Below are the code and all the weights of a small trained network. Each question names an input and a class and asks about switching units off, where a switched-off unit gives its printed mean instead of its output.

import numpy as np


def w(rows, s, z=0):
    codes = np.array(rows[::2]) - 128.0
    scale = np.full(codes.shape[1], s)
    scale[-1] = z or s
    return codes * scale


def f(y):
    return np.maximum(y, 0)


def log_softmax(a):
    a = a - a.max(-1, keepdims=True)
    return a - np.log(np.exp(a).sum(-1, keepdims=True))


def net(x, mask):
    res = np.array(x, float).reshape(1, 4) / 4 @ E
    y = f(res @ A[0][:, :-1].T + A[0][:, -1])
    res = res + np.where(mask, y, B[0][:, -1]) @ B[0][:, :-1]
    return log_softmax(res[-1] @ U[:, :-1].T + U[:, -1])


A, B = {}, {}
E = w([
[182,147,150,153,119,77,114,125,218,129],'x0',
[162,180,18,113,132,52,155,158,176,83],'x1',
[108,252,178,95,196,111,210,130,94,79],'x2',
[56,132,115,54,150,49,232,94,98,177],'x3',
],0.011)
A[0] = w([
[181,117,106,164,110,79,76,136,183,156,193],'N1',
[140,74,143,153,96,202,55,122,116,129,253],'N2',
[101,134,170,124,140,149,146,122,116,146,234],'N3',
[186,135,23,181,104,156,5,144,169,77,195],'N4',
[110,176,87,122,136,141,149,168,119,90,149],'N5',
[135,219,139,110,142,53,232,141,140,106,230],'N6',
[118,180,150,121,139,106,148,89,113,136,61],'N7',
[93,92,35,90,130,49,204,110,146,165,223],'N8',
],0.012,0.0036)
B[0] = w([
[38,97,83,110,84,125,51,110,175,58,204],'N1',
[68,128,216,162,177,181,70,187,71,172,241],'N2',
[121,115,211,99,141,121,110,73,80,131,177],'N3',
[223,157,67,217,222,122,118,246,163,48,248],'N4',
[216,148,175,123,174,91,159,94,32,113,173],'N5',
[119,152,127,47,165,110,201,1,181,72,251],'N6',
[140,110,186,81,100,126,169,189,179,115,168],'N7',
[179,112,70,81,28,83,106,126,76,205,235],'N8',
],0.013,0.019)
U = w([
[174,163,111,137,194,109,162,132,163,67,155],'0',
[60,120,224,155,161,198,100,120,90,193,233],'1',
[165,105,67,84,16,78,113,103,65,211,142],'2',
[112,135,213,53,139,96,211,75,169,97,60],'3',
[120,125,68,106,90,99,100,84,202,96,43],'4',
[112,157,95,182,136,166,190,148,169,181,1],'5',
[139,102,128,188,158,128,95,254,164,82,186],'6',
],0.0085,0.002)

Each question gives the input, the list of numbers given to net, and the class t.
The units are the neurons (one row each of A and B). Each row of codes is followed by its name. A weight is (code - 128) times the scale printed after its matrix; where a second scale follows, it is the last column's (A, B and U).
mask holds one flag per neuron, in row order. A switched-off neuron (its flag False) gives its mean, the last column of its row in B, instead of its output. The means were averaged over made-up inputs and are rounded, as every weight is.
A unit's drop is (log p(t) with every unit on - log p(t) with that unit switched off) / (log p(t) with every unit on - log p(t) with every unit switched off).
The circuit of an input: a set's keep is (log p(t) with only the set's units on - log p(t) with every unit switched off) / (log p(t) with every unit on - log p(t) with every unit switched off). Starting from all 8 units, units are removed one at a time, each time the one whose removal leaves the highest keep (on an exact tie, the one counted first), for as long as the keep stays at least 0.8.
units of the circuit, in order: the units of the circuit, biggest drop first
most important unit: the unit with the biggest drop
top k neurons: the k neurons with the biggest drops, biggest first
drop of u: that unit's drop, to one decimal
input [-2,3,3,2], class 3: most important unit -> N6
input [-6,-2,1,0], class 1: top 2 neurons -> N4; N6
input [-3,-2,5,-4], class 1: units of the circuit, in order -> N6; N4
input [0,-4,0,5], class 2: top 3 neurons -> N6; N2; N4
input [3,-8,-3,8], class 2: top 3 neurons -> N2; N6; N8
input [5,2,-6,2], class 6: top 2 neurons -> N6; N4
input [1,4,2,2], class 3: top 2 neurons -> N6; N4
input [-1,-5,6,-3], class 1: top 2 neurons -> N6; N4
input [3,-2,-8,4], class 2: top 3 neurons -> N4; N8; N6
input [0,-3,2,-1], class 1: top 3 neurons -> N4; N6; N8
input [3,-7,-3,7], class 2: top 2 neurons -> N2; N6
input [3,7,-7,4], class 2: top 2 neurons -> N8; N6
input [3,1,0,4], class 2: top 2 neurons -> N8; N4
input [2,6,2,3], class 3: units of the circuit, in order -> N6
input [8,-7,6,-6], class 1: drop of N4 -> 0.6
input [0,0,2,2], class 3: drop of N4 -> 0.6
input [5,-2,5,0], class 3: drop of N4 -> 0.1
